W =
[[133 130 136 125 127 121 123 121 137 141 123 120 123]
 [121 113 127 126 118 133 108 129 116 131 122 123 120]
 [134 138 135 126 128 122 137 125 140 139 127 122 127]
 [134 138 135 125 128 122 136 125 139 139 127 121 127]
 [121 117 122 129 123 135 118 133 115 121 128 131 127]
 [123 125 123 128 124 134 129 135 120 122 130 130 130]
 [123 120 129 126 119 132 119 131 121 132 124 123 123]
 [134 135 136 125 127 122 131 123 139 141 125 120 125]
 [126 133 126 127 124 133 141 136 126 125 133 129 132]
 [126 116 127 129 127 128 109 123 122 129 123 127 123]
 [114 103 117 130 119 141 102 134 103 116 125 132 124]
 [112 104 114 131 119 144 108 139 100 109 128 136 127]]
Rows and columns are counted from 0.
(0, 0): 133
(8, 2): 126
(1, 6): 108
(6, 5): 132
(8, 5): 133
(0, 7): 121
(9, 8): 122
(5, 10): 130
(10, 9): 116
(11, 6): 108
(3, 5): 122
(4, 4): 123
(1, 10): 122
(6, 0): 123
(2, 2): 135
(5, 6): 129
(7, 7): 123
(6, 11): 123
(3, 4): 128
(7, 1): 135
(8, 12): 132
(10, 3): 130
(0, 3): 125
(3, 6): 136
(1, 8): 116
(3, 9): 139
(2, 12): 127
(1, 4): 118
(6, 1): 120
(8, 10): 133
(4, 11): 131
(6, 12): 123
(11, 9): 109
(10, 1): 103
(4, 1): 117
(11, 2): 114
(8, 0): 126
(2, 8): 140

M =
[[120 117 120 136 118 121 136 140]
 [122 138 143 114 133 129 128 135]
 [128 113 116 147 120 122 131 133]
 [141 125 130 147 132 127 122 115]
 [122 123 123 127 123 126 134 134]
 [136 119 118 151 125 124 126 119]
 [134 132 135 132 134 129 123 122]
 [134 128 129 134 131 129 124 121]
 [118 116 126 130 120 122 133 146]
 [121 129 124 119 124 128 133 136]
 [120 130 137 119 128 126 129 141]
 [139 135 127 130 134 133 122 110]]
M[0,0] => 120
M[9,3] => 119
M[:, 5] => [121, 129, 122, 127, 126, 124, 129, 129, 122, 128, 126, 133]
M[0,7] => 140
M[6,3] => 132
M[4,7] => 134
M[10,5] => 126
M[1,1] => 138
M[:, 4] => [118, 133, 120, 132, 123, 125, 134, 131, 120, 124, 128, 134]
M[5,6] => 126
M[8,5] => 122
M[0] => [120, 117, 120, 136, 118, 121, 136, 140]
M[6,2] => 135
M[11,7] => 110
M[8,7] => 146
M[10] => [120, 130, 137, 119, 128, 126, 129, 141]
M[4,4] => 123
M[0,6] => 136
M[9,1] => 129
M[8,6] => 133
M[:, 2] => [120, 143, 116, 130, 123, 118, 135, 129, 126, 124, 137, 127]
M[8,2] => 126
M[9,5] => 128
M[8,0] => 118
M[1,0] => 122
M[3] => [141, 125, 130, 147, 132, 127, 122, 115]
M[:, 0] => [120, 122, 128, 141, 122, 136, 134, 134, 118, 121, 120, 139]
M[1,3] => 114
M[10,2] => 137
M[2,7] => 133
M[8] => [118, 116, 126, 130, 120, 122, 133, 146]
M[2] => [128, 113, 116, 147, 120, 122, 131, 133]
M[1] => [122, 138, 143, 114, 133, 129, 128, 135]
M[4,5] => 126

a = [144 126 110 105 129 123 140]
a[0]: 144
a[2]: 110
a[5]: 123

m =
[[119 144 127 138]
 [134 121 127 129]
 [136 129 126 121]
 [133 129 130 121]
 [115 127 122 125]
 [125 110 127 130]
 [130  99 127 119]
 [129 105 131 135]
 [131 126 126 136]
 [130 141 128 128]
 [132 138 127 117]
 [129 139 127 106]
 [125 124 128 119]
 [124 127 128 124]
 [133 125 129 137]
 [130 115 132 138]]
Indices start at 0.
row 0 col 0: 119
row 0 col 3: 138
row 2 col 3: 121
row 4 col 2: 122
row 15 col 2: 132
row 8 col 1: 126
row 4 col 0: 115
row 8 col 3: 136
row 6 col 0: 130
row 10 col 1: 138
row 8 col 2: 126
row 2 col 0: 136
row 3 col 2: 130
row 8 col 0: 131
row 9 col 1: 141
row 11 col 3: 106
row 1 col 3: 129
row 5 col 0: 125
row 4 col 1: 127
row 13 col 2: 128
row 15 col 3: 138
row 3 col 0: 133
row 0 col 1: 144
row 11 col 2: 127
row 12 col 3: 119

A =
array([[113, 120, 132, 129, 125, 124, 114, 126, 142, 131, 114, 107, 125,
        128, 124, 134],
       [124, 128, 137, 143, 138, 148, 123, 133, 142, 141, 126, 129, 131,
        135, 112, 138]])
A[0][0] = 113
A[0][15] = 134
A[:, 14] = [124, 112]
A[1][12] = 131
A[0] = [113, 120, 132, 129, 125, 124, 114, 126, 142, 131, 114, 107, 125, 128, 124, 134]
A[1][11] = 129
A[0][4] = 125
A[:, 10] = [114, 126]
A[0][3] = 129
A[:, 3] = [129, 143]
A[1][0] = 124
A[1][15] = 138
A[0][10] = 114
A[1][13] = 135
A[:, 12] = [125, 131]
A[1][4] = 138

B =
[[122 116 111 116 113 107 119 137 140 127 115]
 [134 122 135 129 116 129 138 123 133 123 114]
 [128 119 146 137 134 135 118 144 123 131 125]
 [140 137 109 142 138 135 146 127 139 121 131]
 [130 139 130 135 112 131 123 122 126 129 126]
 [133 119 130 137 132 106 133 132 134 140 115]
 [129 130 135 127 111 127 119 120 134 133 121]
 [129 129 127 124 129 126 127 127 126 128 125]
 [127 130 127 125 129 127 128 126 127 128 132]]
Rows and columns are counted from 0.
(0, 0)	122
(2, 6)	118
(4, 1)	139
(2, 3)	137
(6, 0)	129
(0, 2)	111
(1, 1)	122
(3, 6)	146
(8, 9)	128
(1, 5)	129
(6, 7)	120
(7, 2)	127
(3, 0)	140
(0, 9)	127
(4, 7)	122
(2, 5)	135
(2, 10)	125
(8, 4)	129
(0, 1)	116
(3, 7)	127
(7, 6)	127
(2, 1)	119
(5, 0)	133
(4, 6)	123
(0, 8)	140
(2, 2)	146
(5, 7)	132
(8, 2)	127
(6, 3)	127
(3, 5)	135
(1, 2)	135
(1, 0)	134
(1, 8)	133

grid =
[[115 123 127 146 125 122 108]
 [108 107 147 133 138 133 126]
 [124 127 134 140 121 103 107]
 [128 123 131 132 125 102 102]]
Indices start at 0.
(0, 0) => 115
(1, 2) => 147
(1, 4) => 138
(3, 5) => 102
(1, 1) => 107
(1, 0) => 108
(3, 3) => 132
(2, 4) => 121
(0, 6) => 108
(0, 2) => 127
